Below is a small trained network, with its code and all its weights. Each question gives an input and a target symbol and asks what happens when units are switched off, that is, made to give their printed mean instead of their output.

import numpy as np


def w(rows, s, z=0):
    codes = np.array(rows[::2]) - 128.0
    scale = np.full(codes.shape[1], s)
    scale[-1] = z or s
    return codes * scale


def f(y):
    return y / 2 * (1 + np.tanh(0.7978845608 * (y + 0.044715 * y**3)))


def softmax(a):
    e = np.exp(a - a.max(-1, keepdims=True))
    return e / e.sum(-1, keepdims=True)


def log_softmax(a):
    a = a - a.max(-1, keepdims=True)
    return a - np.log(np.exp(a).sum(-1, keepdims=True))


def net(x, mask):
    ids = ['αβγδεζηλμξπστφψω'.index(c) for c in x.split()]
    T = len(ids)
    res = E[ids] + P[:T]
    u = 0
    for l in range(2):
        r = res
        for j in range(3):
            rows = slice(2 * j, 2 * j + 2)
            q, k, v = (r @ M[l][rows].T for M in (Q, K, V))
            z = softmax(np.where(np.tri(T) > 0, q @ k.T / 2**0.5, -1e9)) @ v
            o = O[l][rows]
            res = res + np.where(mask[u + j], z, o[:, -1]) @ o[:, :-1]
        u += 3
        y = f(res @ A[l][:, :-1].T + A[l][:, -1])
        res = res + np.where(mask[u : u + 8], y, B[l][:, -1]) @ B[l][:, :-1]
        u += 8
    return log_softmax(res[-1] @ U[:, :-1].T + U[:, -1])


Q, K, V, O, A, B = {}, {}, {}, {}, {}, {}
E = w([
[40,163,101,184,141,223,223,207],'α',
[235,96,54,189,169,31,178,22],'β',
[73,226,101,208,181,129,148,245],'γ',
[209,202,224,33,225,104,207,167],'δ',
[182,202,171,162,33,244,122,55],'ε',
[53,205,73,188,242,98,116,25],'ζ',
[47,169,192,25,77,103,62,209],'η',
[102,74,64,45,216,115,33,192],'λ',
[147,204,203,226,77,63,125,169],'μ',
[108,25,225,185,48,166,234,81],'ξ',
[202,160,74,56,145,232,43,135],'π',
[89,171,235,147,78,27,18,78],'σ',
[8,64,51,158,55,153,82,107],'τ',
[138,54,63,198,30,132,73,136],'φ',
[41,21,202,59,173,217,192,60],'ψ',
[225,63,63,255,175,123,244,251],'ω',
],0.006)
P = w([
[113,232,205,45,78,76,170,10],'0',
[67,253,131,92,66,66,158,45],'1',
[89,199,157,131,97,73,115,63],'2',
[101,178,155,146,123,77,107,73],'3',
[101,144,139,166,146,81,96,92],'4',
[106,131,144,178,151,92,76,101],'5',
[115,109,143,187,143,98,73,112],'6',
[121,96,161,204,156,122,40,124],'7',
[121,87,150,207,157,119,20,144],'8',
[109,62,156,221,146,123,25,158],'9',
[113,56,150,220,165,90,55,132],'10',
[156,86,137,187,178,99,103,101],'11',
],0.0032)
Q[0] = w([
[111,29,175,208,224,62,121,195],'L0H0',
[66,111,179,235,189,58,39,104],'L0H0',
[56,199,234,20,38,49,4,83],'L0H1',
[127,129,221,176,59,32,23,157],'L0H1',
[139,163,88,215,253,49,96,27],'L0H2',
[134,19,174,50,30,176,158,214],'L0H2',
],0.0052)
K[0] = w([
[238,3,80,162,121,225,201,234],'L0H0',
[194,33,24,210,119,73,193,161],'L0H0',
[200,186,79,36,173,27,89,6],'L0H1',
[212,59,44,134,172,44,156,18],'L0H1',
[92,25,202,111,121,198,85,187],'L0H2',
[164,200,73,122,156,50,184,37],'L0H2',
],0.0053)
V[0] = w([
[3,234,190,216,88,98,32,39],'L0H0',
[17,230,156,169,117,199,69,190],'L0H0',
[234,136,10,202,196,63,195,173],'L0H1',
[241,20,98,128,34,122,199,160],'L0H1',
[105,91,163,22,172,201,209,197],'L0H2',
[28,25,207,156,103,220,231,97],'L0H2',
],0.0052)
O[0] = w([
[98,192,134,206,122,177,71,29,253],'L0H0',
[11,244,102,142,159,216,112,109,150],'L0H0',
[185,131,48,234,155,63,103,254,103],'L0H1',
[227,86,129,156,110,149,226,197,34],'L0H1',
[57,111,192,33,134,178,151,207,61],'L0H2',
[33,34,209,166,82,223,208,84,108],'L0H2',
],0.0051,0.0045)
A[0] = w([
[78,197,158,7,203,215,60,82,139],'L0N0',
[80,231,139,217,160,68,61,178,177],'L0N1',
[152,255,41,214,146,134,25,13,197],'L0N2',
[222,151,192,170,235,31,120,128,254],'L0N3',
[20,93,80,13,146,212,23,47,159],'L0N4',
[62,193,203,119,54,42,66,182,104],'L0N5',
[72,103,93,210,29,82,49,33,218],'L0N6',
[10,77,46,57,221,28,92,63,243],'L0N7',
],0.0046,0.0025)
B[0] = w([
[145,190,149,20,199,195,65,162,168],'L0N0',
[12,227,78,187,114,48,67,139,186],'L0N1',
[118,201,8,126,90,126,136,13,252],'L0N2',
[238,219,155,134,237,35,220,78,162],'L0N3',
[118,29,97,2,196,239,116,155,179],'L0N4',
[23,150,210,77,51,40,60,155,146],'L0N5',
[72,44,58,108,26,103,145,17,213],'L0N6',
[51,47,104,63,220,67,89,109,188],'L0N7',
],0.0042,0.011)
Q[1] = w([
[162,143,48,177,123,87,185,179],'L1H0',
[60,182,65,80,197,116,176,61],'L1H0',
[64,211,28,162,156,25,124,2],'L1H1',
[61,181,51,117,224,171,130,56],'L1H1',
[37,187,14,140,89,48,77,22],'L1H2',
[203,59,251,81,175,184,118,216],'L1H2',
],0.0049)
K[1] = w([
[66,115,133,124,63,21,29,14],'L1H0',
[135,190,200,208,145,112,47,171],'L1H0',
[68,68,54,209,112,119,3,170],'L1H1',
[152,101,115,185,143,46,17,194],'L1H1',
[129,101,35,198,114,148,21,178],'L1H2',
[71,134,179,67,175,105,237,83],'L1H2',
],0.0049)
V[1] = w([
[164,141,167,122,220,251,185,140],'L1H0',
[33,103,210,112,26,149,89,139],'L1H0',
[164,234,197,159,240,84,184,29],'L1H1',
[133,85,29,109,251,217,221,71],'L1H1',
[121,3,175,136,133,11,92,92],'L1H2',
[49,197,173,148,204,19,186,88],'L1H2',
],0.0044)
O[1] = w([
[102,215,119,96,184,131,191,55,3],'L1H0',
[97,162,180,213,108,68,82,151,139],'L1H0',
[207,182,207,180,243,177,199,103,208],'L1H1',
[128,85,33,79,209,165,254,128,144],'L1H1',
[134,30,169,130,124,26,72,56,115],'L1H2',
[46,111,219,148,208,98,146,110,231],'L1H2',
],0.0055,0.0064)
A[1] = w([
[50,91,64,233,87,231,147,215,160],'L1N0',
[102,130,242,203,17,73,231,111,240],'L1N1',
[97,207,65,252,59,40,207,161,187],'L1N2',
[253,72,146,239,163,35,173,99,104],'L1N3',
[112,161,64,70,28,150,125,42,2],'L1N4',
[74,93,59,156,199,223,218,123,192],'L1N5',
[73,33,32,35,7,90,76,81,69],'L1N6',
[171,189,32,35,196,120,29,152,175],'L1N7',
],0.0048,0.0033)
B[1] = w([
[132,206,140,170,94,47,255,206,133],'L1N0',
[194,14,166,87,199,200,85,116,177],'L1N1',
[193,85,33,203,192,168,12,168,221],'L1N2',
[11,182,118,20,117,118,117,196,199],'L1N3',
[132,207,94,37,82,109,225,64,206],'L1N4',
[92,78,83,170,172,165,245,148,231],'L1N5',
[114,66,98,70,73,75,230,174,252],'L1N6',
[233,104,53,87,178,64,59,184,254],'L1N7',
],0.0051,0.0049)
U = w([
[55,104,82,68,63,74,225,168,4],'α',
[174,246,131,154,22,244,202,40,106],'β',
[126,9,222,170,117,205,183,39,248],'γ',
[48,34,197,93,173,240,147,99,91],'δ',
[117,24,104,65,230,65,110,255,93],'ε',
[6,228,131,222,86,197,216,200,153],'ζ',
[71,181,75,166,205,87,192,65,79],'η',
[180,61,39,149,3,96,146,147,173],'λ',
[203,121,184,219,129,136,4,36,182],'μ',
[60,234,95,224,157,165,60,213,51],'ξ',
[220,88,87,171,80,50,140,137,142],'π',
[105,213,208,93,82,35,109,42,174],'σ',
[213,178,34,37,139,198,96,159,111],'τ',
[31,202,166,13,101,149,70,220,183],'φ',
[251,133,39,182,181,146,166,224,202],'ψ',
[191,254,239,63,195,37,247,115,94],'ω',
],0.0045,0.0037)

Each question gives the input, a string of symbols that net reads in full, and the target symbol t.
The units are the heads (2 rows each of Q, K, V and O) and the neurons (one row each of A and B). Each row of codes is followed by its name. A weight is (code - 128) times the scale printed after its matrix; where a second scale follows, it is the last column's (O, A, B and U).
mask holds one flag per unit, layer by layer, with each layer's heads first. A switched-off unit (its flag False) gives its mean, the last column of its rows in O or B, instead of its output. The means were averaged over made-up inputs and are rounded, as every weight is.
A unit's drop is (log p(t) with every unit on - log p(t) with that unit switched off) / (log p(t) with every unit on - log p(t) with every unit switched off).
k most important neurons: the k neurons with the biggest drops, biggest first
k most important neurons of layer l: the k neurons of layer l with the biggest drops, biggest first
heads that matter: for each layer, one digit per head in row order, 1 if its drop is at least 0.15 and else 0, layers parted by /
drop when u is switched off: that unit's drop, to one decimal
input ζ ζ β, target η: 2 most important neurons of layer 0	(L0N2; L0N3)
input ζ η ξ ζ β ω ζ σ ζ σ ζ, target μ: heads that matter	010 / 010
input β σ σ γ, target μ: heads that matter	000 / 010
input σ ζ φ ζ ξ ψ ζ σ τ, target α: 2 most important neurons of layer 0	(L0N6; L0N3)
input μ ζ α π ζ φ ζ η ζ ζ λ, target ε: 2 most important neurons	(L1N7; L0N7)
input ζ λ π, target τ: 3 most important neurons	(L1N7; L0N0; L0N4)
input η ζ ζ σ β, target μ: heads that matter	000 / 110
input π γ ε, target β: most important neuron	(L0N7)
input α ζ τ τ σ φ, target λ: heads that matter	000 / 011
input ξ μ π π α, target ζ: 2 most important neurons	(L1N0; L1N7)
input σ ψ σ ζ σ λ ζ ζ λ α, target ζ: 4 most important neurons of layer 1	(L1N0; L1N7; L1N5; L1N1)
input η β σ μ π, target μ: heads that matter	010 / 010
input φ ζ μ ζ ζ ε, target β: heads that matter	100 / 000
input τ ζ ζ ξ ψ β λ σ ζ σ σ, target μ: 2 most important neurons of layer 0	(L0N4; L0N1)
input ζ τ η, target φ: most important neuron of layer 1	(L1N5)
input ε δ ω, target ψ: 2 most important neurons	(L1N2; L0N7)
input μ γ ζ π, target τ: 2 most important neurons of layer 0	(L0N0; L0N2)
input π μ ε ζ β ζ σ, target μ: 2 most important neurons of layer 1	(L1N2; L1N1)
input μ μ μ ζ δ, target ω: 2 most important neurons	(L0N3; L0N6)
input π π η, target φ: most important neuron	(L0N5)
input μ ζ ζ, target η: 2 most important neurons of layer 0	(L0N2; L0N7)
input ω σ μ η σ β, target μ: 3 most important neurons of layer 0	(L0N4; L0N5; L0N0)
input σ σ ζ σ σ σ ζ γ, target ξ: 2 most important neurons of layer 0	(L0N1; L0N5)
input η η ζ ζ ζ σ ζ ζ ζ τ, target α: 2 most important neurons of layer 1	(L1N6; L1N4)
input ω γ η ξ, target γ: drop when L1N7 is switched off	0.1
input μ σ β σ ζ μ, target μ: drop when L1N2 is switched off	0.2
input τ σ η η σ σ ζ ψ, target δ: drop when L0N4 is switched off	0.4
